Below is a small trained network, with its code and all its weights. Each question gives an input and a class and asks what happens when units are switched off, that is, made to give their printed mean instead of their output.

import numpy as np


def w(rows, s, z=0):
    codes = np.array(rows[::2]) - 128.0
    scale = np.full(codes.shape[1], s)
    scale[-1] = z or s
    return codes * scale


def f(y):
    return np.maximum(y, 0)


def log_softmax(a):
    a = a - a.max(-1, keepdims=True)
    return a - np.log(np.exp(a).sum(-1, keepdims=True))


def net(x, mask):
    res = np.array(x, float).reshape(1, 7) / 4 @ E
    y = f(res @ A[0][:, :-1].T + A[0][:, -1])
    res = res + np.where(mask, y, B[0][:, -1]) @ B[0][:, :-1]
    return log_softmax(res[-1] @ U[:, :-1].T + U[:, -1])


A, B = {}, {}
E = w([
[65,198,151,122,104,47,88,41,79],'x0',
[147,43,197,158,122,165,83,114,121],'x1',
[156,172,95,102,134,173,61,89,247],'x2',
[127,128,124,128,129,130,129,129,127],'x3',
[110,204,196,120,121,238,130,169,109],'x4',
[63,110,198,85,154,111,161,113,205],'x5',
[129,128,122,28,15,129,110,163,127],'x6',
],0.011)
A[0] = w([
[112,190,155,181,232,105,177,120,118,152],'N1',
[116,125,157,75,161,134,138,98,173,86],'N2',
[157,79,140,153,122,165,16,132,75,184],'N3',
[141,178,203,132,40,115,93,203,132,99],'N4',
[142,81,96,135,124,110,187,190,186,125],'N5',
[137,179,18,92,157,96,237,102,105,216],'N6',
[123,140,123,138,125,159,71,144,183,114],'N7',
[112,84,234,128,127,107,81,123,140,237],'N8',
[91,123,58,83,173,103,96,152,113,222],'N9',
[81,58,117,104,148,138,212,151,71,70],'N10',
[121,114,236,98,132,61,249,146,144,73],'N11',
[191,115,175,91,78,101,126,125,138,85],'N12',
[175,139,90,52,154,172,88,45,190,46],'N13',
[181,107,110,103,155,178,213,149,158,221],'N14',
[148,161,124,186,183,156,134,89,144,36],'N15',
[235,144,55,157,111,147,69,136,32,111],'N16',
[130,126,105,128,150,231,152,246,128,137],'N17',
[171,127,127,138,130,98,75,124,206,91],'N18',
[130,121,132,132,151,158,51,115,152,129],'N19',
[116,100,103,27,38,78,121,221,131,36],'N20',
[143,77,177,164,112,161,88,59,91,254],'N21',
[154,103,137,127,117,62,128,111,130,144],'N22',
[131,62,120,137,111,82,190,121,33,51],'N23',
[150,130,105,208,203,155,115,114,110,91],'N24',
[87,254,93,92,163,178,196,172,118,192],'N25',
[58,99,132,79,165,120,100,168,188,74],'N26',
[60,67,164,67,156,138,185,75,185,151],'N27',
[157,152,108,57,22,125,105,166,150,60],'N28',
[131,209,206,164,173,205,134,139,122,107],'N29',
[139,124,134,215,205,116,174,104,155,26],'N30',
[180,203,165,116,131,86,55,81,185,97],'N31',
[48,154,129,157,88,100,57,103,82,119],'N32',
[150,132,76,82,143,164,100,120,202,85],'N33',
[164,57,64,151,124,17,149,112,197,84],'N34',
[171,38,152,116,156,134,100,199,138,183],'N35',
[127,93,148,111,102,131,224,138,49,62],'N36',
[105,73,129,86,65,119,67,152,141,67],'N37',
[163,74,77,170,95,61,148,116,174,51],'N38',
[185,96,91,117,166,121,121,213,154,103],'N39',
],0.0091,0.0048)
B[0] = w([
[157,91,99,141,90,86,76,110,194,210],'N1',
[200,147,138,105,197,175,163,129,105,169],'N2',
[126,120,75,46,126,145,148,191,164,226],'N3',
[108,109,132,176,88,148,44,106,177,192],'N4',
[108,194,191,63,104,53,139,81,125,195],'N5',
[131,85,92,67,170,125,93,215,147,222],'N6',
[113,193,116,160,126,104,140,109,71,178],'N7',
[126,112,25,49,135,92,79,142,81,228],'N8',
[88,105,88,86,142,138,97,140,115,182],'N9',
[157,158,82,185,149,136,150,142,71,192],'N10',
[221,163,99,148,189,194,149,107,93,202],'N11',
[120,139,140,186,117,127,83,149,180,163],'N12',
[156,175,124,191,116,135,150,179,72,197],'N13',
[101,169,96,92,92,86,136,95,121,226],'N14',
[147,83,153,192,89,107,103,153,182,172],'N15',
[243,135,126,23,185,226,177,2,174,239],'N16',
[99,133,139,122,81,79,142,79,103,252],'N17',
[157,175,63,174,139,148,160,159,71,182],'N18',
[147,145,82,125,94,120,153,199,60,180],'N19',
[198,99,155,180,115,87,28,118,184,220],'N20',
[68,121,89,59,185,74,94,209,118,238],'N21',
[94,124,137,113,143,165,136,108,128,180],'N22',
[151,180,123,173,134,164,113,172,102,213],'N23',
[155,120,162,128,117,113,37,137,167,204],'N24',
[88,99,48,81,92,146,137,162,149,228],'N25',
[168,128,90,142,172,173,125,48,130,174],'N26',
[154,125,131,75,212,178,95,86,182,214],'N27',
[133,53,149,196,134,105,53,128,140,214],'N28',
[52,65,152,152,53,182,116,108,114,212],'N29',
[197,111,129,172,65,75,69,127,178,200],'N30',
[125,148,121,149,148,95,187,130,61,194],'N31',
[120,167,207,108,127,54,179,65,125,202],'N32',
[133,188,86,203,188,129,166,155,82,193],'N33',
[29,40,126,145,46,218,172,111,88,229],'N34',
[100,148,69,93,132,55,136,100,119,232],'N35',
[145,189,103,235,172,137,100,126,65,196],'N36',
[173,96,138,172,128,111,109,152,144,181],'N37',
[45,82,154,142,53,197,177,111,97,192],'N38',
[99,169,176,121,97,54,141,85,111,199],'N39',
],0.0065,0.012)
U = w([
[158,219,111,248,147,156,156,145,48,74],'0',
[176,92,159,226,89,87,86,97,230,76],'1',
[214,156,139,74,177,229,160,16,157,125],'2',
[1,91,151,164,45,235,146,75,99,110],'3',
[107,161,103,113,131,113,126,120,124,254],'4',
[91,214,158,96,85,12,162,37,108,100],'5',
[93,128,83,62,152,107,130,234,150,111],'6',
[146,140,183,96,137,106,203,189,147,137],'7',
],0.0098,0.01)

Each question gives the input, the list of numbers given to net, and the class t.
The units are the neurons (one row each of A and B). Each row of codes is followed by its name. A weight is (code - 128) times the scale printed after its matrix; where a second scale follows, it is the last column's (A, B and U).
mask holds one flag per neuron, in row order. A switched-off neuron (its flag False) gives its mean, the last column of its row in B, instead of its output. The means were averaged over made-up inputs and are rounded, as every weight is.
A unit's drop is (log p(t) with every unit on - log p(t) with that unit switched off) / (log p(t) with every unit on - log p(t) with every unit switched off).
The circuit of an input: a set's keep is (log p(t) with only the set's units on - log p(t) with every unit switched off) / (log p(t) with every unit on - log p(t) with every unit switched off). Starting from the 12 units with the biggest drops (on a tie, the unit counted first), units are removed one at a time, each time the one whose removal leaves the highest keep (on an exact tie, the one counted first), for as long as the keep stays at least 0.8.
circuit, biggest first: the units of the circuit, biggest drop first
unit that matters most: the unit with the biggest drop
top k neurons: the k neurons with the biggest drops, biggest first
input [5,-2,4,-6,7,-5,6], class 3: circuit, biggest first -> (N29 N4)
input [3,4,-2,-4,-7,-6,-7], class 1: top 2 neurons -> (N30 N24)
input [2,-5,-4,3,2,1,-2], class 6: circuit, biggest first -> (N6 N25)
input [8,4,-2,0,5,0,-8], class 1: unit that matters most -> N1
input [4,1,8,-4,6,3,-8], class 0: circuit, biggest first -> (N31 N13)
input [-7,6,-6,-4,-6,2,-4], class 5: circuit, biggest first -> (N5 N35)
input [-5,3,-6,5,-2,4,-7], class 1: top 3 neurons -> (N30 N1 N24)
input [-1,1,6,6,5,-4,6], class 0: circuit, biggest first -> (N33 N13)
input [-8,-4,7,-4,3,-7,6], class 5: circuit, biggest first -> (N17 N39)
input [7,-4,-3,3,-8,4,5], class 3: circuit, biggest first -> (N34 N38)
input [7,-3,-5,6,-5,-7,8], class 1: circuit, biggest first -> (N20 N28)
input [7,-5,0,-8,1,7,-5], class 4: top 4 neurons -> (N16 N25 N6 N1)
input [-4,8,0,-6,-3,8,-5], class 2: top 2 neurons -> (N27 N11)
input [0,2,-1,-8,8,-4,5], class 3: unit that matters most -> N29
input [4,-7,-1,5,-5,2,-1], class 6: top 2 neurons -> (N6 N29)
input [1,-5,-3,3,-6,2,-2], class 3: top 3 neurons -> (N34 N38 N21)
input [2,7,-3,-6,4,0,1], class 6: circuit, biggest first -> (N21 N3)
input [-5,4,2,-1,6,4,-3], class 3: top 4 neurons -> (N29 N16 N6 N17)
input [2,4,-4,1,0,0,4], class 0: top 3 neurons -> (N36 N6 N25)
input [3,6,-6,3,3,1,-8], class 1: circuit, biggest first -> (N1)
input [7,2,8,3,-7,-6,7], class 0: circuit, biggest first -> (N13 N18 N33)
input [-8,4,1,-4,-6,-2,1], class 5: circuit, biggest first -> (N5 N39)
input [-5,-1,-1,4,-8,-6,1], class 3: top 2 neurons -> (N34 N38)
